Below are the code and all the weights of a small trained network. Each question names an input and a class and asks about switching units off, where a switched-off unit gives its printed mean instead of its output.

import numpy as np


def w(rows, s, z=0):
    codes = np.array(rows[::2]) - 128.0
    scale = np.full(codes.shape[1], s)
    scale[-1] = z or s
    return codes * scale


def norm(h):
    return h / np.sqrt((h * h).mean(-1, keepdims=True) + 1e-5)


def f(y):
    return np.maximum(y, 0)


def log_softmax(a):
    a = a - a.max(-1, keepdims=True)
    return a - np.log(np.exp(a).sum(-1, keepdims=True))


def net(x, mask):
    res = np.array(x, float).reshape(1, 7) / 4 @ E
    u = 0
    for l in range(3):
        y = f(norm(res) @ A[l][:, :-1].T + A[l][:, -1])
        res = res + np.where(mask[u : u + 8], y, B[l][:, -1]) @ B[l][:, :-1]
        u += 8
    return log_softmax(norm(res)[-1] @ U[:, :-1].T + U[:, -1])


A, B = {}, {}
E = w([
[91,119,254,81,164,139],'x0',
[121,99,135,85,142,127],'x1',
[217,141,145,95,77,223],'x2',
[120,42,123,23,74,57],'x3',
[149,71,134,102,146,90],'x4',
[174,74,163,110,112,123],'x5',
[43,145,145,177,53,162],'x6',
],0.0055)
A[0] = w([
[91,110,145,157,82,160,54],'0.n1',
[180,149,83,153,146,151,10],'0.n2',
[85,127,194,156,201,143,120],'0.n3',
[148,161,87,91,199,118,180],'0.n4',
[220,123,144,146,99,194,161],'0.n5',
[137,136,140,146,94,147,139],'0.n6',
[140,75,83,145,146,81,66],'0.n7',
[111,78,185,8,143,95,80],'0.n8',
],0.013,0.0013)
B[0] = w([
[96,173,169,119,133,155,174],'0.n1',
[186,118,141,76,134,114,178],'0.n2',
[78,145,153,77,184,69,200],'0.n3',
[96,154,147,152,199,164,180],'0.n4',
[196,90,109,118,58,117,220],'0.n5',
[112,130,117,123,114,135,160],'0.n6',
[88,78,50,145,118,105,178],'0.n7',
[251,101,181,136,86,143,255],'0.n8',
],0.015,0.0089)
A[1] = w([
[152,66,124,158,150,149,29],'1.n1',
[162,169,121,164,143,134,211],'1.n2',
[110,105,155,201,111,138,49],'1.n3',
[121,125,75,183,109,101,8],'1.n4',
[90,207,119,118,42,181,21],'1.n5',
[248,95,145,124,88,100,77],'1.n6',
[199,98,152,111,122,123,91],'1.n7',
[106,127,148,188,97,161,44],'1.n8',
],0.012,0.0016)
B[1] = w([
[105,103,82,80,119,95,151],'1.n1',
[177,149,154,169,148,106,143],'1.n2',
[119,138,144,86,118,143,132],'1.n3',
[158,121,69,138,123,154,140],'1.n4',
[48,79,126,169,64,181,159],'1.n5',
[180,153,127,5,45,114,252],'1.n6',
[147,161,126,158,46,94,203],'1.n7',
[105,109,139,88,135,203,137],'1.n8',
],0.014,0.015)
A[2] = w([
[101,167,14,227,155,186,182],'2.n1',
[94,146,170,115,79,123,237],'2.n2',
[186,28,195,156,93,156,214],'2.n3',
[178,201,20,117,112,92,147],'2.n4',
[160,35,218,133,146,99,252],'2.n5',
[254,140,109,105,100,153,43],'2.n6',
[110,213,126,198,184,173,79],'2.n7',
[239,110,180,93,165,117,201],'2.n8',
],0.01,0.0016)
B[2] = w([
[162,35,113,66,76,59,157],'2.n1',
[46,146,29,13,144,70,187],'2.n2',
[150,222,58,57,58,67,198],'2.n3',
[190,110,172,169,145,72,198],'2.n4',
[224,215,96,64,151,146,170],'2.n5',
[220,104,212,95,96,82,246],'2.n6',
[147,101,251,70,183,90,146],'2.n7',
[239,133,163,209,145,254,221],'2.n8',
],0.0094,0.011)
U = w([
[117,106,145,169,179,123,24],'0',
[37,180,185,76,242,91,191],'1',
[106,134,134,250,127,197,31],'2',
[162,142,163,171,230,158,59],'3',
[127,22,30,186,162,79,149],'4',
[246,129,149,58,26,102,211],'5',
[104,123,135,214,131,193,4],'6',
[2,128,107,125,53,197,165],'7',
],0.0097,0.0045)

Each question gives the input, the list of numbers given to net, and the class t.
The units are the neurons (one row each of A and B). Each row of codes is followed by its name. A weight is (code - 128) times the scale printed after its matrix; where a second scale follows, it is the last column's (A, B and U).
mask holds one flag per neuron, layer by layer. A switched-off neuron (its flag False) gives its mean, the last column of its row in B, instead of its output. The means were averaged over made-up inputs and are rounded, as every weight is.
A unit's drop is (log p(t) with every unit on - log p(t) with that unit switched off) / (log p(t) with every unit on - log p(t) with every unit switched off).
The circuit of an input: a set's keep is (log p(t) with only the set's units on - log p(t) with every unit switched off) / (log p(t) with every unit on - log p(t) with every unit switched off). Starting from the 12 units with the biggest drops (on a tie, the unit counted first), units are removed one at a time, each time the one whose removal leaves the highest keep (on an exact tie, the one counted first), for as long as the keep stays at least 0.8.
circuit, biggest first: the units of the circuit, biggest drop first
k most important neurons: the k neurons with the biggest drops, biggest first
top k neurons in layer l: the k neurons of layer l with the biggest drops, biggest first
drop of u: that unit's drop, to one decimal
input [-6,6,4,-1,-2,-6,6], class 7: top neuron in layer 0 => 0.n8
input [-7,6,-1,-2,7,-3,2], class 4: 3 most important neurons => 0.n8; 1.n6; 0.n7
input [5,1,-6,-1,3,-3,3], class 1: circuit, biggest first => 0.n3; 1.n6; 0.n5
input [-4,1,-6,-1,-6,-1,-5], class 4: 3 most important neurons => 1.n6; 0.n7; 0.n8
input [-8,-6,-6,-6,4,-4,-4], class 4: circuit, biggest first => 0.n8; 1.n6; 2.n6
input [-8,-3,-7,-1,1,7,-1], class 4: circuit, biggest first => 0.n8; 0.n7; 1.n6
input [-4,-5,-4,-6,7,3,-8], class 4: 4 most important neurons => 0.n8; 0.n7; 1.n6; 0.n4
input [-2,-2,-1,-2,-2,-6,4], class 7: 2 most important neurons => 1.n5; 0.n8
input [-6,1,-5,-1,-4,2,4], class 4: 3 most important neurons => 0.n8; 1.n6; 2.n1
input [-4,-3,3,-5,5,-2,8], class 7: circuit, biggest first => 0.n8; 1.n5; 1.n6
input [-2,4,-2,-6,-5,-3,7], class 1: top 2 neurons in layer 2 => 2.n7; 2.n8
input [5,-7,7,0,-1,-3,6], class 7: top 2 neurons in layer 0 => 0.n8; 0.n1
input [-4,1,-7,-8,2,5,0], class 1: 4 most important neurons => 0.n8; 0.n5; 1.n6; 0.n3
input [-4,-3,-7,1,3,-2,3], class 4: 2 most important neurons => 0.n8; 1.n6
input [-2,-1,-5,2,-4,-1,1], class 4: 3 most important neurons => 0.n8; 1.n6; 2.n6
input [-3,7,-5,-3,-4,-8,8], class 7: 2 most important neurons => 1.n5; 0.n4
input [5,-8,-1,-4,-6,2,-7], class 3: top neuron in layer 0 => 0.n8
input [6,-1,4,-4,-6,-4,-2], class 1: top 2 neurons in layer 1 => 1.n6; 1.n7
input [5,-6,5,5,-8,0,7], class 7: drop of 0.n8 => 0.2
input [-5,-2,2,3,-6,3,7], class 7: drop of 0.n8 => 0.4
input [-4,-5,7,5,-2,-8,7], class 7: drop of 2.n3 => 0.0
